Below are the code and all the weights of a small trained network. Each question names an input and a class and asks about switching units off, where a switched-off unit gives its printed mean instead of its output.

import numpy as np


def w(rows, s, z=0):
    codes = np.array(rows[::2]) - 128.0
    scale = np.full(codes.shape[1], s)
    scale[-1] = z or s
    return codes * scale


def f(y):
    return y / 2 * (1 + np.tanh(0.7978845608 * (y + 0.044715 * y**3)))


def log_softmax(a):
    a = a - a.max(-1, keepdims=True)
    return a - np.log(np.exp(a).sum(-1, keepdims=True))


def net(x, mask):
    res = np.array(x, float).reshape(1, 8) / 4 @ E
    y = f(res @ A[0][:, :-1].T + A[0][:, -1])
    res = res + np.where(mask, y, B[0][:, -1]) @ B[0][:, :-1]
    return log_softmax(res[-1] @ U[:, :-1].T + U[:, -1])


A, B = {}, {}
E = w([
[127,129,127,126],'x0',
[129,130,125,127],'x1',
[126,128,126,129],'x2',
[132,1,80,131],'x3',
[229,118,179,86],'x4',
[199,161,57,203],'x5',
[128,162,44,45],'x6',
[128,127,127,128],'x7',
],0.0061)
A[0] = w([
[123,141,134,121,223],'n1',
[135,162,65,51,62],'n2',
[87,108,171,86,26],'n3',
[129,147,98,78,69],'n4',
[118,183,150,126,35],'n5',
[94,108,161,93,38],'n6',
[65,103,183,54,52],'n7',
[145,126,99,142,4],'n8',
[177,159,72,227,83],'n9',
[216,111,166,86,75],'n10',
[136,158,54,50,48],'n11',
[190,148,61,194,38],'n12',
[178,143,83,168,34],'n13',
[74,103,177,73,40],'n14',
[132,34,95,126,23],'n15',
[126,179,154,136,50],'n16',
[118,214,163,128,45],'n17',
[113,214,163,133,83],'n18',
[174,125,138,81,53],'n19',
[144,118,201,196,99],'n20',
[123,119,189,200,29],'n21',
[2,140,67,188,43],'n22',
[162,130,149,141,17],'n23',
[116,137,129,129,228],'n24',
[132,20,84,119,46],'n25',
[133,161,84,70,91],'n26',
[201,114,151,98,58],'n27',
[116,135,120,135,81],'n28',
[135,119,181,184,106],'n29',
[219,119,170,75,21],'n30',
[123,66,116,148,85],'n31',
[117,213,162,129,56],'n32',
[172,103,142,105,69],'n33',
[120,110,105,136,2],'n34',
],0.0098,0.0051)
B[0] = w([
[99,145,74,90,248],'n1',
[91,69,124,208,175],'n2',
[133,91,199,103,124],'n3',
[111,99,126,168,124],'n4',
[199,108,148,143,116],'n5',
[141,97,190,111,114],'n6',
[92,96,178,48,194],'n7',
[181,92,225,155,81],'n8',
[79,103,164,17,227],'n9',
[128,202,157,157,194],'n10',
[92,57,143,216,174],'n11',
[122,97,204,41,178],'n12',
[139,93,213,98,128],'n13',
[119,94,193,75,156],'n14',
[227,118,109,118,160],'n15',
[187,100,140,146,121],'n16',
[242,113,121,119,170],'n17',
[224,111,97,97,197],'n18',
[111,139,170,174,124],'n19',
[70,87,74,191,196],'n20',
[99,75,150,203,140],'n21',
[165,247,219,204,219],'n22',
[145,116,184,191,86],'n23',
[101,153,74,84,252],'n24',
[255,129,86,91,200],'n25',
[101,90,107,173,161],'n26',
[142,172,183,153,147],'n27',
[151,125,153,142,97],'n28',
[82,99,95,171,168],'n29',
[135,190,198,183,170],'n30',
[169,145,94,129,145],'n31',
[236,113,116,114,175],'n32',
[149,150,159,138,122],'n33',
[196,107,201,174,78],'n34',
],0.027,0.0029)
U = w([
[107,140,151,131,245],'0',
[227,89,145,146,97],'1',
[76,85,253,72,80],'2',
[99,253,240,221,70],'3',
[87,142,137,138,172],'4',
[74,30,154,245,73],'5',
],0.0054,0.011)

Each question gives the input, the list of numbers given to net, and the class t.
The units are the neurons (one row each of A and B). Each row of codes is followed by its name. A weight is (code - 128) times the scale printed after its matrix; where a second scale follows, it is the last column's (A, B and U).
mask holds one flag per neuron, in row order. A switched-off neuron (its flag False) gives its mean, the last column of its row in B, instead of its output. The means were averaged over made-up inputs and are rounded, as every weight is.
A unit's drop is (log p(t) with every unit on - log p(t) with that unit switched off) / (log p(t) with every unit on - log p(t) with every unit switched off).
The circuit of an input: a set's keep is (log p(t) with only the set's units on - log p(t) with every unit switched off) / (log p(t) with every unit on - log p(t) with every unit switched off). Starting from the 12 units with the biggest drops (on a tie, the unit counted first), units are removed one at a time, each time the one whose removal leaves the highest keep (on an exact tie, the one counted first), for as long as the keep stays at least 0.8.
circuit, biggest first: the units of the circuit, biggest drop first
unit that matters most: the unit with the biggest drop
top k neurons: the k neurons with the biggest drops, biggest first
drop of u: that unit's drop, to one decimal
input [4,-8,-8,-6,-6,5,-2,1], class 1: unit that matters most => n18
input [0,6,5,-5,8,3,6,2], class 3: circuit, biggest first => (n30, n10)
input [-1,3,7,-3,1,-8,5,2], class 2: circuit, biggest first => (n7, n14)
input [-2,-1,4,-1,0,8,-5,-1], class 2: top 2 neurons => (n9, n12)
input [-4,-2,-6,7,-6,2,6,4], class 1: top 2 neurons => (n25, n15)
input [1,1,-2,6,-4,-8,-5,-8], class 2: top 3 neurons => (n7, n14, n3)
input [-3,6,-7,-1,-1,8,8,-4], class 2: top 3 neurons => (n12, n9, n13)
input [-4,3,-6,8,-6,0,8,8], class 1: top 2 neurons => (n25, n15)
input [-2,-5,6,-6,-4,5,0,6], class 1: circuit, biggest first => (n18, n32)
input [-1,-3,-2,3,5,8,7,6], class 2: circuit, biggest first => (n12, n9)
input [-6,0,6,7,-8,-8,7,-3], class 2: top 4 neurons => (n7, n14, n3, n6)
input [1,-8,7,4,7,-6,-4,-7], class 3: top 4 neurons => (n10, n30, n9, n27)
input [4,5,2,-3,3,6,-2,-6], class 2: top 3 neurons => (n9, n12, n13)
input [0,7,-2,-3,3,-3,-6,-3], class 5: unit that matters most => n20
input [1,0,-7,4,6,6,-7,-3], class 5: top 4 neurons => (n20, n29, n21, n22)
input [3,-3,-8,-5,-7,-2,8,-1], class 5: top 3 neurons => (n11, n2, n26)
input [2,0,0,-7,6,5,-6,0], class 1: drop of n22 => 0.1
input [-1,1,-7,-2,-6,4,4,2], class 3: drop of n30 => -0.2
input [6,6,-7,-1,-8,1,6,-5], class 3: drop of n22 => 1.1
input [5,-2,6,8,6,-5,4,-2], class 1: circuit, biggest first => (n25)
input [-5,-8,-4,-8,-2,1,-8,0], class 1: drop of n28 => 0.0
